Below is a small trained network, with its code and all its weights. Each question gives an input and a target symbol and asks what happens when units are switched off, that is, made to give their printed mean instead of their output.

import numpy as np


def w(rows, s, z=0):
    codes = np.array(rows[::2]) - 128.0
    scale = np.full(codes.shape[1], s)
    scale[-1] = z or s
    return codes * scale


def f(y):
    return np.maximum(y, 0)


def softmax(a):
    e = np.exp(a - a.max(-1, keepdims=True))
    return e / e.sum(-1, keepdims=True)


def log_softmax(a):
    a = a - a.max(-1, keepdims=True)
    return a - np.log(np.exp(a).sum(-1, keepdims=True))


def net(x, mask):
    ids = ['αβγδεζηθλμπστφψω'.index(c) for c in x.split()]
    T = len(ids)
    res = E[ids] + P[:T]
    r = res
    for j in range(3):
        rows = slice(2 * j, 2 * j + 2)
        q, k, v = (r @ M[0][rows].T for M in (Q, K, V))
        z = softmax(np.where(np.tri(T) > 0, q @ k.T / 2**0.5, -1e9)) @ v
        o = O[0][rows]
        res = res + np.where(mask[j], z, o[:, -1]) @ o[:, :-1]
    y = f(res @ A[0][:, :-1].T + A[0][:, -1])
    res = res + np.where(mask[3:19], y, B[0][:, -1]) @ B[0][:, :-1]
    return log_softmax(res[-1] @ U[:, :-1].T + U[:, -1])


Q, K, V, O, A, B = {}, {}, {}, {}, {}, {}
E = w([
[146,122,132],'α',
[154,113,104],'β',
[131,121,121],'γ',
[120,174,134],'δ',
[151,122,129],'ε',
[77,175,145],'ζ',
[143,91,108],'η',
[121,159,134],'θ',
[102,142,150],'λ',
[145,143,129],'μ',
[102,129,122],'π',
[253,123,179],'σ',
[125,142,130],'τ',
[108,126,136],'φ',
[105,158,139],'ψ',
[136,141,128],'ω',
],0.029)
P = w([
[29,186,190],'0',
[207,205,7],'1',
[195,181,6],'2',
[184,177,2],'3',
[101,115,156],'4',
[105,120,148],'5',
[114,135,132],'6',
[144,149,69],'7',
[135,145,74],'8',
],0.0055)
Q[0] = w([
[134,126,220],'head 1',
[69,1,216],'head 1',
[73,127,124],'head 2',
[215,136,193],'head 2',
[169,144,235],'head 3',
[154,200,124],'head 3',
],0.021)
K[0] = w([
[197,162,89],'head 1',
[101,163,7],'head 1',
[157,127,154],'head 2',
[100,160,34],'head 2',
[111,172,23],'head 3',
[57,80,136],'head 3',
],0.019)
V[0] = w([
[184,252,167],'head 1',
[82,167,148],'head 1',
[89,152,70],'head 2',
[59,76,91],'head 2',
[103,39,228],'head 3',
[8,82,21],'head 3',
],0.018)
O[0] = w([
[115,192,90,249],'head 1',
[79,108,127,128],'head 1',
[148,144,97,115],'head 2',
[200,160,98,67],'head 2',
[64,167,225,95],'head 3',
[128,4,83,96],'head 3',
],0.021,0.018)
A[0] = w([
[23,111,144,82],'neuron 1',
[196,143,157,110],'neuron 2',
[206,131,98,128],'neuron 3',
[106,108,194,47],'neuron 4',
[113,187,112,63],'neuron 5',
[44,136,20,60],'neuron 6',
[85,76,102,2],'neuron 7',
[102,168,113,12],'neuron 8',
[148,123,107,80],'neuron 9',
[110,81,70,59],'neuron 10',
[83,14,159,79],'neuron 11',
[251,181,154,88],'neuron 12',
[77,99,160,3],'neuron 13',
[114,167,77,189],'neuron 14',
[95,108,205,168],'neuron 15',
[255,80,165,116],'neuron 16',
],0.0072,0.0092)
B[0] = w([
[138,81,34,200],'neuron 1',
[135,86,126,154],'neuron 2',
[73,110,166,183],'neuron 3',
[181,69,38,150],'neuron 4',
[208,74,140,216],'neuron 5',
[254,113,130,242],'neuron 6',
[80,213,4,144],'neuron 7',
[185,18,49,179],'neuron 8',
[126,134,185,142],'neuron 9',
[90,122,75,168],'neuron 10',
[199,120,239,155],'neuron 11',
[79,46,112,204],'neuron 12',
[215,227,186,144],'neuron 13',
[48,182,215,249],'neuron 14',
[52,142,138,178],'neuron 15',
[154,191,169,155],'neuron 16',
],0.014,0.019)
U = w([
[41,187,99,101],'α',
[96,98,98,136],'β',
[110,92,131,252],'γ',
[228,156,124,1],'δ',
[88,165,162,166],'ε',
[117,101,33,118],'ζ',
[187,77,179,95],'η',
[189,159,126,45],'θ',
[3,116,76,76],'λ',
[162,190,141,72],'μ',
[182,21,109,92],'π',
[114,120,171,141],'σ',
[126,146,126,214],'τ',
[39,10,141,200],'φ',
[157,130,112,123],'ψ',
[150,158,132,121],'ω',
],0.0073,0.0055)

Each question gives the input, a string of symbols that net reads in full, and the target symbol t.
The units are the heads (2 rows each of Q, K, V and O) and the neurons (one row each of A and B). Each row of codes is followed by its name. A weight is (code - 128) times the scale printed after its matrix; where a second scale follows, it is the last column's (O, A, B and U).
mask holds one flag per unit, heads first, then neurons. A switched-off unit (its flag False) gives its mean, the last column of its rows in O or B, instead of its output. The means were averaged over made-up inputs and are rounded, as every weight is.
A unit's drop is (log p(t) with every unit on - log p(t) with that unit switched off) / (log p(t) with every unit on - log p(t) with every unit switched off).
The circuit of an input: a set's keep is (log p(t) with only the set's units on - log p(t) with every unit switched off) / (log p(t) with every unit on - log p(t) with every unit switched off). Starting from the 12 units with the biggest drops (on a tie, the unit counted first), units are removed one at a time, each time the one whose removal leaves the highest keep (on an exact tie, the one counted first), for as long as the keep stays at least 0.8.
circuit, biggest first: the units of the circuit, biggest drop first
unit that matters most: the unit with the biggest drop
top k neurons: the k neurons with the biggest drops, biggest first
input π ψ α, target π: top 2 neurons : neuron 14; neuron 11
input σ φ ω γ τ λ, target π: top 3 neurons : neuron 11; neuron 1; neuron 14
input π γ σ σ, target φ: circuit, biggest first : neuron 12; neuron 6
input τ α α γ λ ψ σ φ, target λ: circuit, biggest first : neuron 1; head 2; head 3; neuron 8
input τ σ γ γ, target ε: circuit, biggest first : neuron 14; head 3
input λ ζ δ ζ ω, target ζ: circuit, biggest first : head 3; neuron 5
input π ε θ, target π: unit that matters most : head 3
input ε ζ ζ λ ε, target ζ: top 3 neurons : neuron 10; neuron 5; neuron 11
input η ψ ε α, target η: circuit, biggest first : head 1; neuron 1
input π λ π π, target π: circuit, biggest first : head 1; neuron 14
input π η μ, target π: circuit, biggest first : neuron 14; head 1
input η λ ψ, target η: top 3 neurons : neuron 11; neuron 14; neuron 12
input ζ π π γ, target ζ: top 2 neurons : neuron 6; neuron 10
input δ σ φ ζ β, target η: unit that matters most : neuron 5
input η ζ γ π, target η: circuit, biggest first : head 1; head 3; neuron 11
input μ θ ζ σ π, target α: circuit, biggest first : head 3; head 2
input π ζ γ ψ, target π: circuit, biggest first : head 1; neuron 14
input π ζ σ τ λ, target π: top 3 neurons : neuron 11; neuron 1; neuron 6
input ζ ζ ζ π π ψ, target ζ: circuit, biggest first : head 3; neuron 5; head 2
input δ γ ζ γ ζ σ δ φ, target λ: top 4 neurons : neuron 15; neuron 1; neuron 8; neuron 6
input ζ δ σ ζ ζ η ζ, target ζ: top 2 neurons : neuron 1; neuron 6
input ζ ψ ω, target ζ: top neuron : neuron 6
